Below is a small trained network, with its code and all its weights. Each question gives an input and a target symbol and asks what happens when units are switched off, that is, made to give their printed mean instead of their output.

import numpy as np


def w(rows, s, z=0):
    codes = np.array(rows[::2]) - 128.0
    scale = np.full(codes.shape[1], s)
    scale[-1] = z or s
    return codes * scale


def norm(h):
    return h / np.sqrt((h * h).mean(-1, keepdims=True) + 1e-5)


def f(y):
    return y / 2 * (1 + np.tanh(0.7978845608 * (y + 0.044715 * y**3)))


def softmax(a):
    e = np.exp(a - a.max(-1, keepdims=True))
    return e / e.sum(-1, keepdims=True)


def log_softmax(a):
    a = a - a.max(-1, keepdims=True)
    return a - np.log(np.exp(a).sum(-1, keepdims=True))


def net(x, mask):
    ids = ['Παεμψω'.index(c) for c in x.split()]
    T = len(ids)
    res = E[ids] + P[:T]
    u = 0
    for l in range(2):
        r = norm(res)
        for j in range(3):
            rows = slice(4 * j, 4 * j + 4)
            q, k, v = (r @ M[l][rows].T for M in (Q, K, V))
            z = softmax(np.where(np.tri(T) > 0, q @ k.T / 4**0.5, -1e9)) @ v
            o = O[l][rows]
            res = res + np.where(mask[u + j], z, o[:, -1]) @ o[:, :-1]
        u += 3
        y = f(norm(res) @ A[l][:, :-1].T + A[l][:, -1])
        res = res + np.where(mask[u : u + 8], y, B[l][:, -1]) @ B[l][:, :-1]
        u += 8
    return log_softmax(norm(res)[-1] @ U[:, :-1].T + U[:, -1])


Q, K, V, O, A, B = {}, {}, {}, {}, {}, {}
E = w([
[31,206,171,126,216,118,122,101],'Π',
[48,129,152,181,218,116,111,182],'α',
[70,106,131,27,38,191,100,97],'ε',
[116,117,159,124,207,251,64,181],'μ',
[147,30,175,191,104,133,173,145],'ψ',
[160,31,98,216,88,65,172,74],'ω',
],0.018)
P = w([
[144,67,41,63,146,142,21,224],'0',
[202,120,147,147,125,129,39,107],'1',
[118,221,132,109,189,184,134,137],'2',
[70,55,67,101,80,130,164,196],'3',
[160,122,159,166,127,124,42,117],'4',
[100,243,124,130,167,132,154,147],'5',
[106,57,136,54,108,127,178,131],'6',
[165,132,131,176,111,106,64,102],'7',
[110,231,98,135,202,191,140,119],'8',
[158,78,131,34,122,125,196,113],'9',
[165,138,155,175,109,91,76,106],'10',
[97,251,106,137,191,153,153,110],'11',
[154,96,153,27,114,87,214,96],'12',
],0.011)
Q[0] = w([
[154,20,104,123,166,125,255,66],'0.h0',
[91,109,129,99,103,108,101,167],'0.h0',
[100,96,64,167,175,136,219,104],'0.h0',
[100,121,150,179,72,147,63,104],'0.h0',
[182,113,180,119,140,115,118,164],'0.h1',
[198,80,151,160,110,143,191,197],'0.h1',
[90,86,108,53,65,167,108,99],'0.h1',
[148,144,162,119,125,156,54,224],'0.h1',
[87,155,155,158,120,208,193,224],'0.h2',
[97,100,172,151,129,131,195,195],'0.h2',
[156,68,194,117,46,120,87,138],'0.h2',
[147,107,156,167,89,201,103,142],'0.h2',
],0.0092)
K[0] = w([
[128,121,157,95,42,179,163,56],'0.h0',
[179,105,134,114,164,113,127,88],'0.h0',
[66,80,47,120,25,150,156,127],'0.h0',
[181,132,170,254,105,50,162,131],'0.h0',
[95,156,150,144,110,175,150,128],'0.h1',
[157,45,138,149,178,103,161,137],'0.h1',
[154,151,78,64,16,138,120,134],'0.h1',
[120,101,129,121,193,154,88,157],'0.h1',
[109,174,178,114,158,186,162,205],'0.h2',
[53,93,207,222,161,150,162,101],'0.h2',
[60,98,138,151,46,202,144,91],'0.h2',
[171,167,173,145,125,183,76,125],'0.h2',
],0.0084)
V[0] = w([
[100,146,125,162,97,101,57,104],'0.h0',
[127,115,133,188,176,131,164,122],'0.h0',
[126,178,135,94,61,89,87,132],'0.h0',
[113,188,124,122,112,106,127,130],'0.h0',
[101,112,129,84,130,104,107,113],'0.h1',
[128,126,112,96,116,208,50,128],'0.h1',
[152,124,139,137,69,143,152,164],'0.h1',
[138,115,111,106,138,92,201,98],'0.h1',
[108,96,87,193,171,87,170,109],'0.h2',
[97,89,74,153,149,114,128,154],'0.h2',
[136,74,93,135,179,113,137,128],'0.h2',
[152,158,254,81,114,74,71,94],'0.h2',
],0.0095)
O[0] = w([
[111,133,139,155,128,97,102,134,181],'0.h0',
[218,127,166,138,97,55,209,218,143],'0.h0',
[117,92,163,115,185,219,109,180,75],'0.h0',
[146,188,138,111,55,146,100,137,121],'0.h0',
[167,84,168,132,157,156,107,240,180],'0.h1',
[106,133,39,152,61,50,200,97,255],'0.h1',
[52,103,111,155,185,158,119,128,7],'0.h1',
[99,97,71,61,135,161,58,127,15],'0.h1',
[90,38,136,145,107,148,117,56,118],'0.h2',
[118,122,67,110,144,173,119,119,167],'0.h2',
[37,3,167,110,168,135,129,130,146],'0.h2',
[118,104,164,168,88,71,147,213,152],'0.h2',
],0.0064,0.0047)
A[0] = w([
[119,171,97,70,108,165,254,171,2],'0.n0',
[61,40,66,126,147,118,132,83,168],'0.n1',
[105,77,133,71,132,146,42,204,155],'0.n2',
[165,167,221,169,102,139,86,114,163],'0.n3',
[117,140,97,113,208,89,164,104,145],'0.n4',
[93,143,125,82,139,88,191,132,189],'0.n5',
[154,224,169,69,138,105,130,117,137],'0.n6',
[147,114,216,75,90,114,112,35,84],'0.n7',
],0.0095,0.0035)
B[0] = w([
[135,143,234,168,118,171,45,86,182],'0.n0',
[76,197,104,65,154,58,205,200,200],'0.n1',
[201,131,46,179,64,77,234,209,155],'0.n2',
[62,11,61,131,98,210,199,75,200],'0.n3',
[120,100,136,63,107,161,141,193,203],'0.n4',
[67,86,133,127,159,191,189,88,222],'0.n5',
[166,103,92,95,170,128,86,75,255],'0.n6',
[253,135,170,188,190,97,97,61,150],'0.n7',
],0.0071,0.0073)
Q[1] = w([
[2,118,162,61,145,249,117,114],'1.h0',
[85,66,106,146,172,136,171,57],'1.h0',
[109,102,144,171,62,153,123,140],'1.h0',
[136,35,160,112,69,76,153,165],'1.h0',
[193,96,73,136,107,131,95,154],'1.h1',
[140,119,121,168,116,168,121,209],'1.h1',
[176,105,30,152,217,85,93,164],'1.h1',
[123,96,175,73,166,48,171,84],'1.h1',
[112,168,163,134,198,175,72,53],'1.h2',
[64,214,136,120,198,130,48,136],'1.h2',
[197,94,103,113,107,125,145,175],'1.h2',
[179,50,195,191,52,122,232,193],'1.h2',
],0.0085)
K[1] = w([
[120,167,173,135,33,141,131,120],'1.h0',
[139,176,94,99,112,120,116,160],'1.h0',
[160,140,164,128,149,154,130,174],'1.h0',
[120,154,171,166,163,142,199,161],'1.h0',
[124,155,77,135,98,139,128,165],'1.h1',
[137,104,130,166,113,187,62,168],'1.h1',
[253,106,84,172,103,93,116,133],'1.h1',
[85,134,153,103,129,44,104,117],'1.h1',
[71,169,142,133,159,124,121,74],'1.h2',
[70,194,193,142,125,210,104,88],'1.h2',
[202,125,54,80,22,148,145,159],'1.h2',
[170,88,99,114,65,84,164,184],'1.h2',
],0.013)
V[1] = w([
[98,113,191,86,62,154,90,142],'1.h0',
[112,125,101,170,184,123,124,135],'1.h0',
[160,179,150,110,139,152,140,124],'1.h0',
[89,170,111,68,62,151,134,161],'1.h0',
[146,111,112,63,91,155,134,183],'1.h1',
[163,95,100,155,124,141,115,110],'1.h1',
[161,123,147,155,151,170,88,168],'1.h1',
[184,120,207,147,99,146,139,134],'1.h1',
[193,134,182,65,142,168,89,164],'1.h2',
[65,136,126,183,160,159,90,128],'1.h2',
[2,97,153,195,152,187,126,90],'1.h2',
[166,117,118,119,83,79,139,170],'1.h2',
],0.009)
O[1] = w([
[148,150,168,108,178,95,143,31,145],'1.h0',
[56,162,82,134,109,116,119,148,102],'1.h0',
[101,108,65,134,142,105,93,135,126],'1.h0',
[225,58,185,36,158,161,112,35,254],'1.h0',
[129,140,124,124,100,73,173,178,70],'1.h1',
[72,103,154,135,112,100,157,66,82],'1.h1',
[74,170,101,165,169,131,134,47,64],'1.h1',
[161,123,155,110,146,140,137,103,36],'1.h1',
[125,157,81,140,111,89,137,151,53],'1.h2',
[168,169,126,173,142,86,158,100,182],'1.h2',
[159,128,90,113,123,132,96,114,254],'1.h2',
[3,150,110,77,158,118,129,164,34],'1.h2',
],0.0073,0.006)
A[1] = w([
[109,195,145,111,202,173,130,144,80],'1.n0',
[145,102,136,195,160,131,137,153,110],'1.n1',
[75,197,54,43,97,108,233,169,106],'1.n2',
[86,109,106,140,146,181,197,160,95],'1.n3',
[112,98,105,123,114,7,44,88,124],'1.n4',
[62,115,119,31,146,163,178,127,117],'1.n5',
[80,156,174,126,116,187,176,154,3],'1.n6',
[73,99,141,121,126,61,118,198,93],'1.n7',
],0.012,0.0039)
B[1] = w([
[46,51,183,80,20,134,101,200,185],'1.n0',
[174,130,139,119,144,38,91,133,150],'1.n1',
[197,62,26,59,182,92,188,132,254],'1.n2',
[166,113,165,131,102,45,161,46,221],'1.n3',
[14,79,185,84,115,246,89,128,141],'1.n4',
[28,143,94,254,121,152,145,141,243],'1.n5',
[106,145,122,139,139,166,131,18,160],'1.n6',
[155,239,77,96,148,187,74,149,218],'1.n7',
],0.0088,0.0068)
U = w([
[177,69,153,141,102,37,132,153,42],'Π',
[142,254,109,209,171,168,118,143,199],'α',
[240,115,113,83,198,186,109,43,139],'ε',
[47,89,176,66,133,202,123,155,106],'μ',
[72,131,94,191,103,156,253,28,4],'ψ',
[178,150,10,75,151,137,197,169,211],'ω',
],0.0063,0.0022)

Each question gives the input, a string of symbols that net reads in full, and the target symbol t.
The units are the heads (4 rows each of Q, K, V and O) and the neurons (one row each of A and B). Each row of codes is followed by its name. A weight is (code - 128) times the scale printed after its matrix; where a second scale follows, it is the last column's (O, A, B and U).
mask holds one flag per unit, layer by layer, with each layer's heads first. A switched-off unit (its flag False) gives its mean, the last column of its rows in O or B, instead of its output. The means were averaged over made-up inputs and are rounded, as every weight is.
A unit's drop is (log p(t) with every unit on - log p(t) with that unit switched off) / (log p(t) with every unit on - log p(t) with every unit switched off).
most important unit: the unit with the biggest drop
top k neurons: the k neurons with the biggest drops, biggest first
top k neurons in layer l: the k neurons of layer l with the biggest drops, biggest first
heads that matter: for each layer, one digit per head in row order, 1 if its drop is at least 0.15 and else 0, layers parted by /
input ψ Π ψ, target ψ: heads that matter	000 / 001
input μ μ ω Π Π μ, target α: heads that matter	000 / 101
input α Π Π ω ε μ ε, target ψ: top 2 neurons	(1.n5, 0.n2)
input μ Π μ Π α μ ε Π ε ε μ ω, target ε: heads that matter	110 / 000
input ε α ε μ μ Π ε α ε μ, target μ: most important unit	0.h1
input α ω ω ψ μ Π μ ψ ψ μ, target μ: top 2 neurons	(0.n0, 1.n0)
input Π Π Π Π Π Π μ, target ω: top 2 neurons	(0.n2, 1.n2)
input Π Π μ ω Π Π ψ, target ω: top 2 neurons in layer 1	(1.n7, 1.n2)
input Π Π μ α Π μ Π α, target α: top 3 neurons in layer 1	(1.n7, 1.n2, 1.n0)
input ω μ ψ α Π ψ ω ω Π Π ψ Π μ, target ψ: heads that matter	010 / 101
input Π Π Π ψ μ μ Π Π μ Π α Π, target μ: top 2 neurons	(1.n0, 0.n1)
input ψ ε μ Π Π μ ε Π Π Π Π ψ, target ε: heads that matter	110 / 001
input Π μ Π μ μ ω ω μ μ μ ε Π, target ε: top 2 neurons in layer 0	(0.n1, 0.n6)
input Π μ Π μ Π Π Π Π ε Π ε, target ω: heads that matter	001 / 101
input μ μ ε ε, target ψ: heads that matter	001 / 101
input μ Π μ ω μ, target ψ: top neuron in layer 1	(1.n3)
input Π Π ψ Π, target μ: heads that matter	110 / 111
input μ μ ε ε Π Π μ Π Π ε α ε ω, target ω: heads that matter	000 / 100
input Π Π Π Π Π Π ψ μ μ, target α: top 2 neurons in layer 0	(0.n5, 0.n4)
input ω μ ω, target ω: top 2 neurons in layer 0	(0.n1, 0.n5)
input Π μ ψ, target ψ: top 2 neurons	(0.n2, 1.n5)
input Π α ψ Π ε α ω Π α μ, target ω: top 3 neurons in layer 0	(0.n2, 0.n5, 0.n3)
input ψ ψ μ Π ε Π μ ε Π Π Π Π ε, target μ: top neuron in layer 0	(0.n0)
input Π α Π μ μ α, target Π: heads that matter	000 / 101
input ω ε ε α Π ω, target ε: heads that matter	010 / 001
input ψ ε μ α ω μ α Π Π ψ α, target α: top 2 neurons	(1.n7, 0.n6)
input ε Π μ ψ, target ω: most important unit	1.n2
input Π ψ ω Π ω, target μ: top 2 neurons	(1.n4, 0.n1)
